Below is a small trained network, with its code and all its weights. Each question gives an input and a class and asks what happens when units are switched off, that is, made to give their printed mean instead of their output.

import numpy as np


def w(rows, s, z=0):
    codes = np.array(rows[::2]) - 128.0
    scale = np.full(codes.shape[1], s)
    scale[-1] = z or s
    return codes * scale


def f(y):
    return np.maximum(y, 0)


def log_softmax(a):
    a = a - a.max(-1, keepdims=True)
    return a - np.log(np.exp(a).sum(-1, keepdims=True))


def net(x, mask):
    res = np.array(x, float).reshape(1, 6) / 4 @ E
    y = f(res @ A[0][:, :-1].T + A[0][:, -1])
    res = res + np.where(mask, y, B[0][:, -1]) @ B[0][:, :-1]
    return log_softmax(res[-1] @ U[:, :-1].T + U[:, -1])


A, B = {}, {}
E = w([
[154,136,173,143,115],'x0',
[120,127,111,124,129],'x1',
[199,60,91,33,92],'x2',
[221,120,70,182,204],'x3',
[141,138,139,142,106],'x4',
[143,252,109,60,131],'x5',
],0.014)
A[0] = w([
[124,127,132,193,129,110],'n1',
[84,163,129,172,150,254],'n2',
[84,84,140,161,62,186],'n3',
[155,63,101,192,161,166],'n4',
[63,214,166,51,106,110],'n5',
[191,4,90,105,104,144],'n6',
[196,198,84,129,168,71],'n7',
[77,75,150,133,103,185],'n8',
[183,91,129,71,101,181],'n9',
[169,116,14,120,105,125],'n10',
[70,49,148,132,83,184],'n11',
],0.015,0.0057)
B[0] = w([
[120,34,96,177,169,171],'n1',
[122,175,147,237,176,216],'n2',
[137,209,182,116,190,196],'n3',
[170,73,29,246,174,212],'n4',
[95,61,48,210,15,249],'n5',
[227,183,108,188,65,242],'n6',
[114,221,235,68,184,211],'n7',
[135,159,216,115,154,193],'n8',
[151,109,76,87,23,207],'n9',
[185,160,107,96,125,202],'n10',
[178,187,254,80,150,212],'n11',
],0.0094,0.019)
U = w([
[76,198,172,114,195,143],'0',
[132,107,62,180,48,255],'1',
[190,158,162,18,101,121],'2',
[95,67,53,40,6,72],'3',
[122,44,74,172,176,19],'4',
],0.011,0.0055)

Each question gives the input, the list of numbers given to net, and the class t.
The units are the neurons (one row each of A and B). Each row of codes is followed by its name. A weight is (code - 128) times the scale printed after its matrix; where a second scale follows, it is the last column's (A, B and U).
mask holds one flag per neuron, in row order. A switched-off neuron (its flag False) gives its mean, the last column of its row in B, instead of its output. The means were averaged over made-up inputs and are rounded, as every weight is.
A unit's drop is (log p(t) with every unit on - log p(t) with that unit switched off) / (log p(t) with every unit on - log p(t) with every unit switched off).
The circuit of an input: a set's keep is (log p(t) with only the set's units on - log p(t) with every unit switched off) / (log p(t) with every unit on - log p(t) with every unit switched off). Starting from all 11 units, units are removed one at a time, each time the one whose removal leaves the highest keep (on an exact tie, the one counted first), for as long as the keep stays at least 0.8.
circuit, biggest first: the units of the circuit, biggest drop first
unit that matters most: the unit with the biggest drop
top k neurons: the k neurons with the biggest drops, biggest first
drop of u: that unit's drop, to one decimal
input [7,-2,0,2,-7,-5], class 4: circuit, biggest first -> [n5 n4]
input [6,6,-5,6,4,1], class 0: top neuron -> [n7]
input [-5,7,0,5,-3,1], class 0: top 2 neurons -> [n5 n7]
input [1,-7,-8,7,1,0], class 4: top 3 neurons -> [n4 n1 n11]
input [6,-5,5,0,0,-4], class 2: top 2 neurons -> [n5 n11]
input [2,-5,0,-7,7,6], class 1: top 2 neurons -> [n5 n9]
input [-5,-6,6,-8,-4,1], class 3: top 3 neurons -> [n5 n7 n9]
input [-5,0,3,-1,-7,1], class 3: top 2 neurons -> [n7 n2]
input [8,-6,2,-7,3,1], class 3: circuit, biggest first -> [n5 n2 n4]
input [3,8,-2,6,-1,0], class 4: top 2 neurons -> [n4 n11]
input [-6,-3,1,-1,1,-5], class 2: top 3 neurons -> [n5 n11 n2]
input [-8,-6,8,2,5,2], class 2: top 2 neurons -> [n5 n10]
input [6,-8,-4,0,0,-4], class 0: top 2 neurons -> [n5 n3]
input [-4,1,-7,-3,3,5], class 1: unit that matters most -> n5
input [7,-2,2,-8,2,0], class 2: top 3 neurons -> [n11 n3 n8]
input [-7,-2,-3,1,-7,-4], class 4: top 2 neurons -> [n4 n7]
input [6,-1,7,-1,-2,-6], class 2: top 2 neurons -> [n11 n5]
input [7,-1,-5,2,-1,0], class 4: drop of n11 -> 0.5
input [-8,-1,-5,-6,-7,3], class 1: drop of n5 -> 5.6
input [-1,4,1,-3,2,-8], class 2: circuit, biggest first -> [n11]
input [-7,4,-8,-7,-8,5], class 1: drop of n5 -> 2.1
input [5,-7,-4,3,-4,-3], class 4: drop of n9 -> 0.0
